Each row has a class, written after it.
[ 16  22  -3 -27   6 -33   2 -22  29 -10  -4   0  13  21  31 -16  12  19
   0 -22  11  20  -6  15   4  29   5  12   3 -11   6  10   7  -1   9  31
 -12   8 -10  24  -1  14 -26] -> Zuku
[ 23  -3  57 -29   2  -7   5  13  21  10  -7  -6  -3  36   7 -11  11 -11
  -3 -38   9  13 -35  27   9   4 -31  20  18  -9   2  -1  12  29  16   7
  -9  36  -6  31  27 -16  -8] -> Vok
[-27   8  10 -13  17  33 -13  -3   1   9  17  22  -2  12 -11   7 -59  17
 -12   5   5  -7 -16  23   0 -25  13 -15  19  26  -4  -9  11  -9   0  32
  33  26   8  52  -7  -2   8] -> kalal
[ 24   3  49 -30 -24 -17   9  16  24  12  -8  -4   4  37  -4 -24 -26   4
   1 -43   6  15 -23  43   3  13  -4   9  15   8 -11  -6   3  28  29  -3
   6  22  -1  23  28   7  -6] -> mutid
[  3 -31  46   5   0  -2  17  17  18  12  10   5  -7  10 -24  19 -16  -9
   6  19   2  11 -20 -32  -3  -9 -52  -2  27  15  -1   4 -16  38  39 -25
 -14  -7   0   4  27 -28  11] -> ved
[  9 -12  38   8  -5   4  12   7  19  -7  33   9  -9  19 -11  20 -11  -1
  14  27   6   1 -17 -11   0  -8 -10 -16  20  16 -11   3  -2  18  28  -8
 -17  16 -10  18  20 -20  13] -> boden
[-30  -5  24 -24   9  49   2  17 -21  11  21  22 -19  38 -48   1 -49   8
   9   1  11  -9 -56  54  -9 -43  -3 -24  30  35  11 -20  18  -5   7  25
  13  57   7  59  23 -16  14] -> Vok
[-32   9 -78  -3 -11 -26 -34 -23 -45  -3  -8  -5   0   2   8  21 -13  -1
   4  15   5  11  -1  19 -42  -7  18 -36 -20  20 -45 -28  37 -31  -5  23
  38  34  12  -5  22  30  12] -> Detom
[-21 -21  20  11  23 -21  10 -26  12  -9  15   1  -2   9  18  28 -11  17
   7  33   9  -4  -9 -22 -16  -7 -18 -11  19  14 -19   0  22 -17   9  21
 -10   4   3  18  23  -5   4] -> Detom
[  5  20  32  15  38  13   6 -10   6  23  -3  21   8  -8  10  -6 -45  13
 -10   6 -12 -15  11 -29  27  43 -10  -8  31 -15  30  31 -36   2 -31   4
  17   1   1  18 -43  10  -8] -> mutid
[ 38  24  -8  -3 -15 -26 -24  11  -8  36 -29  15   1  -8  20   1   4 -17
  11  14 -28  23  32 -13  -8  19 -22  -9  -3  -7  -8  19  -9  18 -13 -23
  31   1  -6 -18 -21  12   2] -> kig
[  3   2 -40  -6 -35  -7 -30  11 -19  32 -13   8 -15  -1  -6   8 -16 -15
  -7   5 -10  23  21   6 -18  -5  -2 -21 -12  17 -38 -16  19  12  13 -17
  52  19   2 -12   0   8  23] -> kalal
[ 60   4  52  -8 -14 -24   7   9  37  16 -20  -5  15  23  26 -10  10  -5
 -12 -44  -6  19  -8  -3  22  15 -25  23  26 -30  12  21 -33  38  12 -14
 -14  15 -12   4  -5   6 -10] -> boden
[ 18   6  16 -33   4 -24 -10  -5  37  -2  -3  -2  21  19  29 -18 -11  11
 -15 -23   8  16  -6  31  -2   0   6  18   6  -3 -11   1  16   8  17  32
  11   3  -8  33   8   5 -11] -> kalal
[-18 -14   1 -19  11   3   8 -14  11 -12  20  -2   1  14  -2  14  -7   6
  10  30  10 -14   7 -24 -23   0 -19 -12  11  21  -8   2  14  11  18  12
  -6  -8 -15  18  13  -9  -7] -> kobis
[ -6  31 -23  20  58 -41  17 -75  12 -25   0   1  12 -29  46  27  38  28
 -19  18 -15  -1  46 -65  28  80   1  -1  -8 -35   6  45 -18 -49 -51  28
 -21 -30 -21  -1 -42  39 -35] -> Zuku
[ 14  16 -54   6 -17 -27 -14  -4 -21   6  -9  -5  -2 -17  11  10   5  -8
  -5   7 -18  11  32 -17  -7  16  13 -24 -22 -13 -15   4  -2  -1 -19 -12
  22  12  -5 -23 -10  29  11] -> boden
[ -9 -17  49   8  -9  11  16  26   0  21  21   2 -11  37 -21  23 -32  -4
  16  13   7   3 -41  22  -8 -46 -31 -18  26  43  -5 -13   9  43  52 -17
  -6  11  -7  21  37 -38  15] -> gena
[ 36 -42  96  -5 -40  11  10  54  43  51  -4  14 -23  17 -21  13 -17 -14
  -2  17  -3  15 -15 -22  22 -20 -69   4  39  14  -8   3 -17  64  52 -50
  13   3  -9   5   5 -49  26] -> kalal
[ -9 -12  46  10  -5  12  26  19   1  21  20   5 -19  36 -25  21 -35  -1
  15   7   7   5 -30   8  -7 -35 -32 -19  21  37   2 -13   9  36  44 -20
  -3  15   0  14  39 -33  19] -> gena
[ 10  -3  26   0  28 -16  19  -9  31   3  -7   0   9  -2  34  11  23  -8
   3  38 -13 -10  43 -73   2  50 -39   8  20 -17  11  36 -24  12 -13 -10
 -25 -32 -26  -4 -26   0 -12] -> kobis
[-56  18 -54   3  76  13 -14 -50 -14 -31  22  14  25 -25  12  18 -34  31
  -8  23   1 -21   1 -16 -11  13  21 -21   3   4  16  18  -9 -59 -40  67
   2  -8   3  36 -28  26 -20] -> ved
[-36   9 -52  15  47 -23   8 -98  -1 -44   8 -11   4 -10  21  21  27  37
 -27   4  -2   6  28 -17  10  51  12 -26 -21  -3 -10  30   3 -70 -38  37
  -4 -17 -23  19   0  40 -31] -> femu
[-25  23  14 -20  25  43  -6  -4  -5  -1  29  28  -2  26 -30   2 -61  22
  11  11  -1 -15 -29  43  -5 -33  15 -27  21  27   7  -9   9 -20  -8  40
  16  34   5  43  10   8   6] -> kig
[ -6  41 -68  -1  11 -26 -32 -26 -30  -3  -8  10   8 -17  15   9 -10   0
   8  24 -23   5  37  -4 -21  22  20 -26 -26   3 -24  11  19 -37 -27  19
  21   1  -7 -10 -13  39  -3] -> kig
[-13  23 -11 -35  25 -18  -4 -28   4 -29   4 -11  18  31  19 -12   4   8
  -1 -29  19   9 -23  41 -17  15  12   6  -7   5  -7  -3  41 -14   0  54
  -7  27  -7  54  24  15 -25] -> Vok
[  3  19  28  -6  55  26   1  -1  -1  15 -12  16   5   6  13   3 -13   6
  -5   7 -13 -29  -8 -21  19  16 -30  -7  35 -21  43  33 -30  -4 -45  18
  10   8  -6  39 -48   4  -8] -> Vok
[ 41 -20  92   5   0  -7  33   0  12  39 -31  -1 -15  -6  -6  23  42 -11
 -21 -15 -19   9   4 -53  40  35 -72  14  28 -31  17  37 -43  28 -13 -43
  -8   0 -19  -5 -20  -3  -5] -> Vok
[-37  25 -30  10  31  -6   9 -50 -23 -21  16 -13  14  -5   1  35   7  23
 -10  -1   3   3 -16  15  -1   9  13 -26 -21  15   0   5  14 -32 -21  31
   2  -9 -14  20  10  24 -28] -> gena
[ 20  33   9 -24  42 -32  -4 -32  40 -21  -1  -1  32  17  56 -15   8  17
  -4 -11  -4   8   6   8   4  40   2  13   3 -16   7  30   2 -10 -20  50
  -5  -7 -21  29  -9  30 -36] -> kig
[-44  -9 -34 -35  15 -12  -3 -23   9 -37  27 -16  15  37  -1  -7 -28  16
  -3 -25  24  22 -36  55 -29 -15  20  -8 -11  29 -23 -26  41 -19  26  61
  -6  25   1  41  59  10  -9] -> ved
[-21   7 -28   5  32 -28  12 -59   2 -21  12   1  -1 -16  15  29  26  34
  -9  13  -7   3  28 -29  20  52   5 -15 -13  -9   0  22  -3 -54 -36  27
 -15  -8 -15  11 -23  31 -28] -> Zuku
[  5   8  40  14  29   5  -2 -16   9  31 -20  20  13   1  26  21 -35   9
  -6  15  -6   0 -13 -39  13  20 -41  -6  49 -19  20  22 -34   6 -22  14
  15  20   5  15 -33   5  -1] -> Detom
[  9   5 -24   7 -44  -8  -8  30 -49  46 -20   1 -20   8 -21  12 -24 -26
   9 -16 -10  25 -13  36 -11 -29 -19 -27 -11  22 -16 -23   5  36  22 -36
  38  26   8 -19  21  -5  28] -> gena
[-22  -7   9  20  35 -13   3 -38  17 -20  18   2   4   8  18  33  -6  20
   2  37  15 -15  -3 -39 -12  11 -23 -11  22  11 -13  11   9 -22   4  24
  -9  -2   3  15   5   1  -2] -> Detom
[-40  -5  -3 -10  34   3   7 -25   2 -28  35  -5  -8  16 -16  22  -9  19
   9  22  19 -19 -13  -8 -15  -7  -9 -25   1  31 -10  -3  45 -22   8  34
 -12  12  -6  45  27 -15  -4] -> Vok
[-11  -6  31 -14 -12  36   1  23  -4  25  16  31 -27  28 -30  -9 -57   6
   8  -2   6  -1 -41  46  16 -34  -5 -23  37  25  11 -24  -5  24   9  10
  26  52  10  43  12 -10  17] -> Zuku
[ 26  22  -1  -8  38 -54   7 -30  37 -10 -18  -5  27   7  69 -17  21  16
 -14 -10  -9  14  28 -19  19  65  -5  20   2 -41  12  33  -8  -5 -26  34
 -21 -11 -23  12 -28  34 -28] -> Zuku
[ 47   9 -11  24  -9 -30  -3  23 -27  60 -50  -2   4  -9  33   3  17 -27
  -4  -6 -31  25  26 -25   9  33 -44 -10   1 -23  19  23 -41  38 -12 -45
  35 -12  -9 -33 -35  11   4] -> gena
[-24   8 -10  -7  -2  -2  10 -41  -6 -21  25 -13   2  -5 -17  33   9  24
  -7   3   4   9 -10   1   0   2  17 -28 -17  11 -19  -2  12 -19 -11  18
   6   8 -13  20  16  19 -13] -> boden
[ -6 -37  32   1 -27   9  21 -32  -2   1  13  -2 -28  36 -42  20 -10   1
 -12 -15   7  28 -25  30   6 -12 -21 -26  20  24 -19  -9  -5  16  24 -13
  20  30  -8  25  44   2   7] -> femu
[-25 -29  37 -18 -28  20   2  11  22   5  37  11 -25  28 -36  19 -34  12
   4  16  20  10 -23  21 -16 -36  -9 -19  12  56 -43 -29  40  17  60   1
  10  27  -4  32  45 -29  23] -> kalal
[ -8  22 -18 -12  28 -17   0 -21   0 -11   3  -9  26  26  40 -12  -9  16
  -7 -31  12  16 -27  50  -4   5  10   0  -5   8  11   2  13  -1  12  44
  -2   5 -11  34  12   9 -26] -> gena
[-26   3 -25  14  28 -10   7 -81  -7 -34  13  -9   0   5   2  21   9  23
 -18   3   2   7  13  -1   2  28   7 -27  -8   5 -14  19   1 -38 -23  22
   7  -5 -14  29  10  25 -14] -> femu
[ 38 -23 102   1 -52   3  36  31  10  44 -11   4 -24  14 -55  17 -14 -10
  -4 -25  -7  22 -16  -2  27   8 -49  -3  24   9 -13   0 -28  49  27 -61
  16  13   2  -7  19 -15  17] -> mutid
[ 35  26  28 -22  19 -25  -5 -17  35  -1 -12   1  23  12  42 -20   4   7
  -3 -26  -8   7   6   9  10  29 -15  20   5 -21  10  24  -2  10  -5  26
  -7  -1 -12  17  -5  21 -30] -> kig
[  3  24   4   8  38   9   2  -5  13  14  -4  22   4  -1  20  -2 -23  19
 -11  13 -13 -14  10 -21  33  28  -9  -9  27 -21  38  25 -34  -5 -42  20
   7  10  -4  19 -47  15  -8] -> Zuku
[-25  -1 -24  14  30 -15  13 -80  -1 -31   5 -11   2  -2   9  23  13  26
 -20   4  -6   5  26 -19   2  39   4 -25 -10  -1  -9  26  -2 -44 -25  22
   4 -14 -17  28  -2  36 -22] -> femu
[ 17 -26  30  25  17 -10  13 -16  25   4  -2   3 -10  14  17   7   1  -3
  -2  23  -8  -1  17 -41   7  19 -45 -11  22  -8   4  32 -17  13  15 -19
  -9 -14 -17   7  -9 -12   4] -> femu
[-36   0 -13  -1  37 -15  21 -61   0 -27  11 -10  14  -9  -5  26  15  20
  -9   1   3   9   5 -21 -13  27  -3  -6  -7   4 -15  12  -3 -28 -17  27
 -10 -22  -5  14  16  28 -16] -> ved
[-10  -2  33   9  29  18  -6 -14  -3  25  -7  22   5  15  10  14 -43  15
  -5   7   4 -11 -28   1   5 -11 -21  -5  49   0  17   7 -23 -10 -16  26
  16  32  16  34 -21   9   1] -> Detom
[ 36  35  20 -12  42 -35  -6 -28  42 -20 -15   3  33   2  66 -15  14  10
  -6 -19 -15   5  23 -15  13  52  -7  29   6 -31  15  41 -14  -9 -24  34
 -13 -17 -15  19 -28  31 -41] -> kig
[-22  33 -41   9  62  13 -11 -44   0 -25  24  13  28 -19  30  15 -32  35
  -7  18  -3 -27   9 -18   3  18  33 -24   6 -12  20  28 -12 -45 -47  62
   0   5  -7  37 -48  24 -17] -> boden
[  4  -2  18  17  22 -19  11  -3  18   2  13  16  -8   5  20  13  -1   7
   5  39  -6  -9  18 -39  16  28 -23  -7  17   0   2  22  -5   0   8   0
 -24  -6 -12  15 -14  -7  -5] -> Zuku
[-44 -13   2 -11 -17  -1  -1 -45 -24 -10  23  -6  -8  27 -36  40 -13  22
  -7  -8  26  18 -41  40 -23 -30   0 -28   1  37 -38 -35  38 -23  16  26
  17  45  13  28  61   8  -2] -> Detom
[ 29  14  51  19  52 -22  27 -27  17  14 -28 -13   6 -22  37  16  60  -9
 -29   5 -24 -15  46 -88  44  79 -53  19  10 -58  30  59 -45   6 -60 -18
 -15 -30 -20  -4 -58  20 -16] -> Vok
[  44    0   55   41   45  -28   33  -10   40   16  -23    1   15  -25
   44   -1   -7    6   -9   19  -22  -15   50 -114   34   96  -59   13
   23  -38   30   69  -49   26  -21  -28  -13  -51  -16  -11  -69    3
  -10] -> mutid
[ 15 -37  75  -5 -33  11  13  29  37  27   6  13 -21  12 -32  17 -26  -1
  -1  11   0   5  -8 -18   4 -28 -43   2  32  27 -19  -5   0  44  49 -36
   2   7  -3   7  17 -38  22] -> kalal
[-33  11 -25 -25   7   1  13 -44 -12 -22   9 -14   4   8 -14  24  12   7
  -3   2   3  -2   9  -6 -15  15   6 -17 -12  11 -17  -3  13 -22 -21  22
   5  -4 -14  17  16  30 -18] -> kobis
[ -5   0  41   1   6  21   0   7  -4  38 -17  18  -3  28  -5  12 -50   4
  -1   4  -3   0 -43  10   7 -23 -32 -11  50   3  14  -3 -19  13 -13   5
  23  37  13  26  -1   2  13] -> Detom
[  2  11   4 -19  16 -23   5 -16  16 -16   9  -3  18  24  16 -24 -21  17
  -5 -32  13   4  -7  27  -3  29  17   1   0   6  -4   3  19 -11  10  34
  -2  11  -4  28  14  19 -20] -> mutid
[-48  13 -23   2  17   0  14 -54 -35 -21  30  -8   6  11 -27  42 -21  23
  -3  -7  12   7 -24  41 -13 -12  16 -33 -14  33 -17 -18  24 -23   7  33
   7   9  -3  28  34  14 -15] -> gena
[-17  -5  38  -8 -19   0  27 -14 -11  -5  16   1 -18  16 -50  14 -16   9
  -7 -21   7  11 -12  24   3   9   2 -20  -4  26 -28 -19  11   0   7 -13
  18  22   2  10  43  14   6] -> mutid
[-45  22 -72 -54  24 -15 -14 -39   2 -48  24 -19  23  32  25 -12  -5  18
   0 -13  25   2  -6  53 -32   6  44  -8 -26  21 -17 -19  51 -38  -3  77
  -2  14  -9  46  35  24 -30] -> kobis
[ 16 -45  88   3 -13   6  29  45  30  32  -2   7 -17  29 -26  19  -7 -21
   5  14  -6  17 -25 -25   6 -13 -76   4  42  13   1   5 -33  63  41 -47
  -9   0  -4   0  29 -37  20] -> ved
[ 32  18  19 -11  20 -30   8 -19  43 -17   0  -2  29   8  51  -8  18  12
 -10 -19  -4  11   8  -6  10  34  10  17   7 -29  12  31 -16  -4  -7  28
 -25   3 -18  18 -18  14 -22] -> boden
[ -9   3  44   0  -6  -8  20 -26  -3   0   9   4 -13   6 -32  18 -18  15
  -8 -15  -1   9  -2   5  15  29 -13 -17  -2  12 -21   0   2   0  -8 -16
  15  16  -4  12  28  13  -2] -> mutid
[-11  -4 -47 -24 -45  -1 -19  17 -33  22 -15  -1 -20   7 -15  -5 -13 -28
  15   3  -6  18  18  19 -33 -13   4 -20 -11  23 -30 -31  24  11   1 -15
  36  26   2  -9  24  18  20] -> kobis
[  1 -12  57 -12   8  49  10  26 -10  36   5  22 -24  28 -38  -6 -44  -3
   4  -4   6  -7 -43  28  13 -30 -35 -14  41  11  27  -8  -7  27   0   2
  29  45  12  48   7 -22  21] -> Vok
[-34  13 -27   3  24 -16   6 -55  -8 -27  26   3   0  -3  -5  29  13  28
  -4  14   6   3   8  -6   5  29  22 -22 -10   8 -16   1  13 -50 -17  35
 -12   8  -8  21   6  20 -18] -> Zuku
[ 46  13  78  19  25   5  18  19  21  37 -31  23   6 -12  21 -12 -35   0
 -14  -1 -29 -16  12 -48  49  58 -51  13  41 -35  39  52 -71  39 -23 -34
  10 -15  -5   6 -65  -2  -4] -> mutid
[ 39   7 -15  11 -35 -22 -12  21 -12  36 -21   6  -7 -10   7  10  14 -21
   0  13 -21  26  26 -19   3  31 -16 -18  -8 -17 -14  11 -30  28  -6 -39
  28  22  -8 -29 -18   7  19] -> boden
[ 20 -24  67  -7 -28  -4   9   0  24  33 -15   0 -12   4 -18  20   8   5
 -22 -16 -10  25  -1 -10  24   7 -42   6  17   4 -13   6 -22  29   5 -35
  28   5  -8  13   4  -8   2] -> kalal
[ 40 -34  43  39  25 -17  21 -17  35  12 -10   6  -7  -4  32   6   8  -3
 -10  23 -16  -4  24 -75  21  42 -62   0  31 -25  20  52 -43  28  16 -30
 -13 -23 -18  -1 -28 -25  -2] -> femu
[ 42  21  22 -10  26 -40   8 -11  45   1 -23   0  22  15  60 -22  23   7
 -12 -21  -3  10  20 -11  26  57 -21  30  14 -42  25  33 -25  18 -19  16
 -17  -9 -14  11 -36  22 -26] -> Zuku
[ 21 -17  71  17  -6 -21  25 -23   6  26 -24  -4   3   7   1  37  16   0
 -23  -6 -10  17  -6 -41  21  22 -63  -1  31 -19  -1  18 -33  23 -10 -26
   6   6  -5  -2   2   7  -1] -> Detom
[ -6  11 -68   2 -10 -32 -18  -7 -29  16  -9  10 -17 -13  12  -1   4   0
   6  16 -12  19  32   3  -7  23  13 -25 -25  -2 -21 -11  22 -24 -14   2
  13  21  -3 -21   1  25   9] -> Zuku
[ 53  -2  47 -15 -16 -31   7  24  36  29 -23   3   0  32  28 -22  14  -4
  -5 -33  -4  30  -5   7  26  29 -30  27  23 -23  14  11 -21  36  18 -14
 -14  22  -6   6  -3  -1  -9] -> Zuku
[ -2   5 -55   1 -10 -28 -23   4 -31  25 -28  -1   1  -7   6  12  -2 -18
   3  10 -21  30  15 -18 -30  12 -13 -17 -13   1 -18   5  -3   3  -7 -19
  23   3   0 -20   5  21   8] -> ved
[  4 -11  30   1   1 -12  18 -19   4   7   4   6 -13   7  -5  19  18  18
  -9   4  -9  12   4  -5  21  24 -16  -9   8  -5  -2  10 -13  -5 -18  -5
  -5  10 -14  10  -3  20  -7] -> Zuku
[-12  14  10   4  71  24  -2 -17 -10   8  -1  14  10   3  22   2 -11  16
 -14  15 -10 -29  -6 -16  18  24 -18  -8  27 -18  36  34 -21 -20 -41  37
   5   9  -9  48 -45   6 -17] -> Vok
[  9   4  -3 -16 -49  -1 -17  32 -27  28  -6  15 -24  17 -32  -2 -21 -22
  17  -1 -15  24  -1  35 -21 -32  -3 -22  -6  31 -29 -26  19  19  19 -29
  34  35   9  -8  33  -3  27] -> kig
[-50  -8 -38   0   3   9   0 -67 -20 -34  31 -14 -25  30 -35  19 -16  25
 -11  -9  21  13 -17  39 -12 -14  22 -40 -14  41 -33 -20  34 -39   9  25
  23  26   1  42  55  19   2] -> femu
[ 23  -9  72 -31 -40  -6  17  31  20  19   3   0  -8  46 -27 -23 -33  -6
   4 -43  12  24 -39  58  -1  -5  -7   5  12  15 -17 -21  11  44  42 -13
  13  40   6  23  47 -17  15] -> mutid
[  3 -27  48  12   5 -18  16  -2  19  10   0   4  -1  24   9  24  -7  -2
   8  30   6   2 -16 -27 -11  -4 -39  -2  38  10 -11   4  -4  10  24  -2
  -6   4   5  16  14 -14   8] -> Detom
[-13 -10 -46   3 -33 -19 -31   2 -42  19 -10   3 -12  13 -10  16 -10 -12
   7  12   5  24 -18  31 -32 -18   1 -31  -6  25 -42 -30  22 -15   8  -1
  41  45  16  -7  33   5  26] -> Detom
[-34  35   6 -24  39  35 -16 -18  -4 -11  30  29   0  19 -11   6 -62  26
  13  18  -2 -21 -21  41  -3 -27  21 -28  21  28   7  -4  10 -27 -20  51
  22  28   5  56   2  15  -8] -> kig
